Below are the code and all the weights of a small trained network. Each question names an input and a class and asks about switching units off, where a switched-off unit gives its printed mean instead of its output.

import numpy as np


def w(rows, s, z=0):
    codes = np.array(rows[::2]) - 128.0
    scale = np.full(codes.shape[1], s)
    scale[-1] = z or s
    return codes * scale


def norm(h):
    return h / np.sqrt((h * h).mean(-1, keepdims=True) + 1e-5)


def f(y):
    return np.maximum(y, 0)


def log_softmax(a):
    a = a - a.max(-1, keepdims=True)
    return a - np.log(np.exp(a).sum(-1, keepdims=True))


def net(x, mask):
    res = np.array(x, float).reshape(1, 7) / 4 @ E
    u = 0
    for l in range(3):
        y = f(norm(res) @ A[l][:, :-1].T + A[l][:, -1])
        res = res + np.where(mask[u : u + 4], y, B[l][:, -1]) @ B[l][:, :-1]
        u += 4
    return log_softmax(norm(res)[-1] @ U[:, :-1].T + U[:, -1])


A, B = {}, {}
E = w([
[157,131,157,109,150,120,184,88,163,130,164],'x0',
[80,144,212,106,168,152,182,134,125,120,79],'x1',
[132,181,97,177,150,132,160,174,144,183,166],'x2',
[145,126,115,170,114,165,100,111,116,194,168],'x3',
[158,164,101,122,151,117,124,151,76,146,142],'x4',
[83,124,2,117,174,221,132,220,123,104,196],'x5',
[88,151,101,176,76,167,139,176,28,167,66],'x6',
],0.0092)
A[0] = w([
[84,103,200,99,109,138,222,187,64,168,88,23],'L0N1',
[131,190,91,181,118,89,111,93,143,210,156,98],'L0N2',
[133,77,132,90,153,53,108,104,139,86,130,166],'L0N3',
[117,69,88,149,71,32,2,69,105,141,130,2],'L0N4',
],0.0065,0.0033)
B[0] = w([
[126,88,119,124,137,99,155,215,64,100,80,218],'L0N1',
[134,86,157,209,165,165,135,153,182,183,149,215],'L0N2',
[121,141,199,126,130,172,80,70,118,166,165,253],'L0N3',
[145,152,136,75,4,121,49,99,123,186,106,241],'L0N4',
],0.011,0.0041)
A[1] = w([
[133,77,76,117,27,62,24,114,130,152,153,3],'L1N1',
[112,107,59,120,156,236,181,157,121,163,149,85],'L1N2',
[146,158,2,115,157,200,140,146,157,146,112,81],'L1N3',
[99,165,188,82,96,135,208,99,113,104,100,215],'L1N4',
],0.0059,0.0024)
B[1] = w([
[255,196,147,79,95,142,109,140,110,89,83,254],'L1N1',
[138,133,92,82,101,123,103,167,81,118,135,245],'L1N2',
[125,100,77,95,210,145,50,156,113,198,156,224],'L1N3',
[114,125,124,88,224,65,146,193,109,94,41,237],'L1N4',
],0.0099,0.0042)
A[2] = w([
[141,171,1,139,148,204,110,159,109,93,184,7],'L2N1',
[157,134,142,177,128,125,135,138,163,174,136,42],'L2N2',
[103,167,208,112,138,105,143,80,149,108,121,19],'L2N3',
[141,98,139,139,118,114,114,150,117,172,152,255],'L2N4',
],0.0099,0.0017)
B[2] = w([
[61,202,96,35,70,183,190,146,112,254,194,254],'L2N1',
[113,113,115,206,126,41,183,61,71,107,96,166],'L2N2',
[104,71,39,163,152,183,127,158,146,83,206,198],'L2N3',
[90,187,123,198,80,177,163,117,154,74,125,191],'L2N4',
],0.01,0.008)
U = w([
[118,28,155,87,200,121,105,90,239,62,176,154],'0',
[91,81,153,145,184,103,182,205,100,100,26,100],'1',
[81,100,78,203,95,145,131,145,168,149,81,3],'2',
[89,163,62,99,117,189,146,194,134,206,187,194],'3',
[210,128,166,128,44,140,47,81,151,130,90,186],'4',
[163,109,148,251,145,92,189,84,183,166,165,113],'5',
],0.013,0.0028)

Each question gives the input, the list of numbers given to net, and the class t.
The units are the neurons (one row each of A and B). Each row of codes is followed by its name. A weight is (code - 128) times the scale printed after its matrix; where a second scale follows, it is the last column's (A, B and U).
mask holds one flag per neuron, layer by layer. A switched-off neuron (its flag False) gives its mean, the last column of its row in B, instead of its output. The means were averaged over made-up inputs and are rounded, as every weight is.
A unit's drop is (log p(t) with every unit on - log p(t) with that unit switched off) / (log p(t) with every unit on - log p(t) with every unit switched off).
The circuit of an input: a set's keep is (log p(t) with only the set's units on - log p(t) with every unit switched off) / (log p(t) with every unit on - log p(t) with every unit switched off). Starting from all 12 units, units are removed one at a time, each time the one whose removal leaves the highest keep (on an exact tie, the one counted first), for as long as the keep stays at least 0.8.
units of the circuit, in order: the units of the circuit, biggest drop first
unit that matters most: the unit with the biggest drop
top k neurons: the k neurons with the biggest drops, biggest first
top k neurons in layer l: the k neurons of layer l with the biggest drops, biggest first
drop when u is switched off: that unit's drop, to one decimal
input [3,3,4,6,-6,-8,6], class 1: unit that matters most	L0N1
input [-8,-3,0,-8,-6,3,-3], class 4: units of the circuit, in order	[L0N3, L1N1, L1N3, L2N1]
input [3,-7,6,2,-5,-2,6], class 5: units of the circuit, in order	[L0N2, L2N2]
input [-5,8,4,1,3,-6,-6], class 0: units of the circuit, in order	[L2N3, L2N1]
input [3,-6,3,-4,4,-4,-7], class 5: top 2 neurons in layer 1	[L1N2, L1N4]
input [-7,3,7,6,4,-7,8], class 2: top 2 neurons in layer 1	[L1N4, L1N1]
input [-8,-7,6,8,4,-6,-3], class 4: top 2 neurons	[L0N4, L1N1]
input [-8,-1,3,-7,3,-4,3], class 1: top 2 neurons in layer 0	[L0N1, L0N3]
input [8,0,4,7,3,1,-3], class 5: top 2 neurons in layer 0	[L0N2, L0N1]
input [-4,0,8,0,-1,-2,2], class 2: top 2 neurons in layer 0	[L0N3, L0N2]
input [-4,3,7,6,0,-5,6], class 2: top 2 neurons in layer 0	[L0N1, L0N3]
input [7,3,3,0,-2,-1,0], class 1: drop when L1N4 is switched off	0.2
input [0,-4,-4,4,4,0,3], class 4: drop when L0N4 is switched off	0.3
input [5,-3,0,-7,6,-7,4], class 1: units of the circuit, in order	[L1N4]
input [6,-4,7,4,-8,-1,3], class 5: drop when L0N2 is switched off	0.1
